Look-ups in named tables: a row name and a column name give one cell, copied from the table.

kez =
|  | barim | fezi | gadepi | tigevuz |
|---|---|---|---|---|
| zovusu | 11 | 128 | 98 | 90 |
| migi | 140 | 248 | 123 | 138 |
| kuven | 115 | 10 | 149 | 68 |
| simu | 212 | 107 | 84 | 45 |

zovusu, tigevuz -> 90
migi, barim -> 140
zovusu, fezi -> 128
simu, fezi -> 107
kuven, barim -> 115
migi, tigevuz -> 138
zovusu, gadepi -> 98
simu, gadepi -> 84
kuven, tigevuz -> 68
kuven, fezi -> 10
kuven, gadepi -> 149

Table topev
,migizif,sof,der
lib,7,-27,44
bes,10,-1,43
putus,-51,-44,-60
bam,18,-21,86
ran,-87,0,-34
fek,83,-59,7

What is the der of ran in topev?
-34
What is the sof of fek in topev?
-59
What is the sof of lib in topev?
-27
What is the sof of ran in topev?
0
What is the migizif of bes in topev?
10
What is the migizif of lib in topev?
7
Row with the largest der: bam

dozefa =
,sures,kevuv,nom,mim
pep,-2.30,-1.26,-0.90,-3.18
difede,2.78,6.02,-8.29,2.41
dak,-1.18,0.81,0.57,0.39
zavel,-3.60,3.84,-3.80,-2.88
febobu,1.40,-3.22,0.40,0.22
vegomik,-1.91,2.23,-1.33,-0.64
togafas,-2.60,-0.89,-0.63,-2.67
zabafi,-2.75,3.41,-5.07,-2.68
dudoge,-0.86,-1.58,-2.41,-2.60
pasig,-1.43,-0.16,-1.79,-1.87

kevuv of zavel: 3.84
sures of febobu: 1.40
kevuv of difede: 6.02
kevuv of dak: 0.81
sures of togafas: -2.60
nom of febobu: 0.40
kevuv of zabafi: 3.41
sures of vegomik: -1.91
kevuv of febobu: -3.22
kevuv of dudoge: -1.58
mim of pasig: -1.87
kevuv of togafas: -0.89
sures of dak: -1.18
Which row has the largest nom? dak

zumapeg:
         faropo  tupupur   gomor     pim
fas      -43.02   -12.70  -10.08   14.66
pala     -12.30    27.46  -38.25   53.72
botud      7.37    52.35  -33.19   29.80
fiduvod   -1.90    45.20  -39.28   29.64
rarili   -30.63    16.28   -1.64   23.99
desik    -23.32    21.25  -28.02   17.73
fodet    -32.66    41.58  -19.01   21.33
fefiv     -8.43   -10.73  -26.46  -55.36
tatok    -30.75   -39.33  -26.65  -31.90
giba     -38.89   -13.32  -10.04    0.77
pabepi     7.78    31.22   -6.34   16.00
nofeda   -37.02    47.06  -25.59   31.09

What is the pim of fas in zumapeg?
14.66
What is the pim of giba in zumapeg?
0.77
What is the faropo of fodet in zumapeg?
-32.66
What is the pim of botud in zumapeg?
29.80
What is the tupupur of pabepi in zumapeg?
31.22
What is the gomor of rarili in zumapeg?
-1.64
Row with the largest pim: pala

lugab =
,nasib,rit,kul,big,nezom,kamov
korug,3275,7547,6133,6459,3708,5384
kemene,5774,4019,7054,3884,5864,4327
gir,6496,4626,771,4642,3885,1375
tezedis,4547,4527,2225,6370,3810,2482
kikiz,4670,7024,3456,5746,2923,5843
tul,3450,3508,7142,3715,4454,6115
ruto,4163,4455,6584,4112,6662,2545
gure,3111,6150,4818,5978,4750,5711
kebo,3676,7419,7803,5901,3657,5600
guti,5770,7771,2455,4641,2643,5198

What is the big of ruto in lugab?
4112
What is the kamov of kebo in lugab?
5600
What is the nasib of kebo in lugab?
3676
What is the nezom of kikiz in lugab?
2923
What is the nezom of korug in lugab?
3708
What is the big of tezedis in lugab?
6370
What is the rit of kemene in lugab?
4019
What is the kamov of gir in lugab?
1375
What is the nasib of korug in lugab?
3275
What is the nezom of kemene in lugab?
5864
What is the big of gir in lugab?
4642
What is the big of kikiz in lugab?
5746
What is the kul of guti in lugab?
2455
What is the nezom of ruto in lugab?
6662
What is the kamov of korug in lugab?
5384
What is the nasib of kemene in lugab?
5774
What is the kul of tezedis in lugab?
2225

fabubur:
|  | siv | gilusi | mavezis | zum | kuzelor | gam |
|---|---|---|---|---|---|---|
| tirulip | 970 | -107 | 903 | 308 | 16 | 290 |
| rov | 296 | -316 | 694 | 130 | 20 | 690 |
| zofovin | 198 | -251 | 755 | -348 | 123 | -344 |
| vanegi | -82 | 44 | -213 | 130 | 221 | 336 |
| poma | 39 | 126 | -108 | 252 | 279 | 516 |
| fepune | 37 | 241 | 87 | 13 | 327 | -298 |
| belat | 275 | -289 | -69 | 390 | 14 | 170 |
| mutemu | 160 | -526 | -5 | 170 | 326 | 46 |
| vadom | -75 | -232 | -263 | 505 | -562 | -591 |
| nufov | -630 | -285 | -623 | -151 | -273 | -377 |
| meke | -194 | 83 | -181 | 361 | 43 | -144 |

What is the kuzelor of zofovin in fabubur? 123
What is the mavezis of zofovin in fabubur? 755
What is the gam of poma in fabubur? 516
What is the siv of fepune in fabubur? 37
What is the gilusi of tirulip in fabubur? -107
What is the zum of vadom in fabubur? 505
What is the gilusi of mutemu in fabubur? -526
What is the zum of vanegi in fabubur? 130

